Below is a small trained network, with its code and all its weights. Each question gives an input and a class and asks what happens when units are switched off, that is, made to give their printed mean instead of their output.

import numpy as np


def w(rows, s, z=0):
    codes = np.array(rows[::2]) - 128.0
    scale = np.full(codes.shape[1], s)
    scale[-1] = z or s
    return codes * scale


def norm(h):
    return h / np.sqrt((h * h).mean(-1, keepdims=True) + 1e-5)


def f(y):
    return np.maximum(y, 0)


def log_softmax(a):
    a = a - a.max(-1, keepdims=True)
    return a - np.log(np.exp(a).sum(-1, keepdims=True))


def net(x, mask):
    res = np.array(x, float).reshape(1, 8) / 4 @ E
    u = 0
    for l in range(2):
        y = f(norm(res) @ A[l][:, :-1].T + A[l][:, -1])
        res = res + np.where(mask[u : u + 10], y, B[l][:, -1]) @ B[l][:, :-1]
        u += 10
    return log_softmax(norm(res)[-1] @ U[:, :-1].T + U[:, -1])


A, B = {}, {}
E = w([
[75,94,98,120],'x0',
[117,121,118,125],'x1',
[132,130,123,130],'x2',
[121,122,121,129],'x3',
[141,19,219,61],'x4',
[70,216,150,3],'x5',
[130,128,131,130],'x6',
[19,148,218,242],'x7',
],0.0014)
A[0] = w([
[88,179,208,184,144],'0.n0',
[198,23,67,253,129],'0.n1',
[82,148,131,25,131],'0.n2',
[74,202,7,218,94],'0.n3',
[30,141,54,76,255],'0.n4',
[154,13,83,175,34],'0.n5',
[214,127,42,85,207],'0.n6',
[163,171,37,141,183],'0.n7',
[219,50,95,171,76],'0.n8',
[79,25,179,109,209],'0.n9',
],0.0044,0.0011)
B[0] = w([
[84,79,24,137,203],'0.n0',
[55,233,219,207,254],'0.n1',
[153,184,141,169,200],'0.n2',
[212,71,252,119,214],'0.n3',
[190,184,157,137,203],'0.n4',
[104,173,222,229,197],'0.n5',
[71,62,82,167,230],'0.n6',
[148,51,138,115,199],'0.n7',
[53,201,166,216,206],'0.n8',
[235,127,139,135,221],'0.n9',
],0.0043,0.0033)
A[1] = w([
[26,112,136,199,170],'1.n0',
[30,100,190,160,159],'1.n1',
[122,91,20,116,141],'1.n2',
[21,135,152,159,145],'1.n3',
[82,194,140,63,99],'1.n4',
[92,143,126,60,1],'1.n5',
[117,146,152,222,157],'1.n6',
[80,252,148,17,134],'1.n7',
[108,157,84,41,84],'1.n8',
[54,53,71,161,47],'1.n9',
],0.0044)
B[1] = w([
[130,114,74,61,234],'1.n0',
[155,124,59,66,221],'1.n1',
[72,108,87,107,150],'1.n2',
[135,115,51,78,195],'1.n3',
[50,183,191,218,138],'1.n4',
[38,161,63,80,128],'1.n5',
[139,131,153,62,254],'1.n6',
[65,117,118,255,165],'1.n7',
[61,110,101,162,134],'1.n8',
[42,194,25,206,136],'1.n9',
],0.0053,0.0044)
U = w([
[16,250,222,246,79],'0',
[135,11,14,1,79],'1',
[251,66,215,80,2],'2',
[177,178,148,91,211],'3',
],0.0046,0.00096)

Each question gives the input, the list of numbers given to net, and the class t.
The units are the neurons (one row each of A and B). Each row of codes is followed by its name. A weight is (code - 128) times the scale printed after its matrix; where a second scale follows, it is the last column's (A, B and U).
mask holds one flag per neuron, layer by layer. A switched-off neuron (its flag False) gives its mean, the last column of its row in B, instead of its output. The means were averaged over made-up inputs and are rounded, as every weight is.
A unit's drop is (log p(t) with every unit on - log p(t) with that unit switched off) / (log p(t) with every unit on - log p(t) with every unit switched off).
The circuit of an input: a set's keep is (log p(t) with only the set's units on - log p(t) with every unit switched off) / (log p(t) with every unit on - log p(t) with every unit switched off). Starting from the 12 units with the biggest drops (on a tie, the unit counted first), units are removed one at a time, each time the one whose removal leaves the highest keep (on an exact tie, the one counted first), for as long as the keep stays at least 0.8.
units of the circuit, in order: the units of the circuit, biggest drop first
top k neurons: the k neurons with the biggest drops, biggest first
k most important neurons of layer l: the k neurons of layer l with the biggest drops, biggest first
drop of u: that unit's drop, to one decimal
input [-5,-2,-1,0,-6,0,-1,3], class 2: most important neuron of layer 0	0.n3
input [4,4,4,6,6,-7,6,-5], class 0: units of the circuit, in order	0.n1; 0.n8
input [-1,-5,7,4,-7,3,0,-3], class 2: units of the circuit, in order	0.n3; 0.n7
input [4,3,1,-5,-7,-1,-3,7], class 1: top 2 neurons	0.n0; 0.n9
input [-4,-3,-7,-5,6,7,-6,1], class 0: units of the circuit, in order	1.n7; 0.n3
input [-1,4,-5,0,-7,4,-4,0], class 2: 2 most important neurons of layer 0	0.n3; 0.n1
input [-2,5,5,-4,-5,-7,6,-7], class 0: top 3 neurons	0.n8; 0.n1; 0.n5
input [-4,-2,-8,-6,4,5,-1,0], class 0: units of the circuit, in order	0.n3; 1.n7
input [-2,8,0,5,0,5,6,-4], class 0: 3 most important neurons of layer 0	0.n9; 0.n3; 0.n0
input [-7,-1,-5,3,2,-7,1,-7], class 0: top 4 neurons	0.n8; 0.n1; 0.n5; 0.n0
input [4,1,2,-4,-6,-6,4,8], class 1: top 2 neurons	0.n0; 1.n0
input [3,7,-7,8,-4,6,0,-6], class 0: 4 most important neurons of layer 0	0.n9; 0.n0; 0.n4; 0.n2
input [-1,-6,0,1,-3,5,-6,-3], class 0: top 2 neurons	0.n9; 1.n7
input [3,1,-1,-8,-6,-2,-6,-1], class 2: units of the circuit, in order	0.n3
input [-4,0,4,-1,7,8,-5,-6], class 0: top 2 neurons	1.n7; 0.n3
input [-1,4,-2,4,-6,-1,-6,-4], class 2: 3 most important neurons of layer 0	0.n3; 0.n0; 0.n4
input [-3,1,-3,2,6,8,-4,-8], class 0: 4 most important neurons of layer 0	0.n3; 0.n2; 0.n7; 0.n0
input [6,1,6,-8,-6,4,6,-3], class 2: 3 most important neurons of layer 0	0.n3; 0.n1; 0.n7
input [5,-4,-6,-1,-6,7,7,-4], class 0: drop of 1.n1	0.2
input [3,3,-8,7,-7,0,-3,0], class 2: drop of 0.n3	0.1
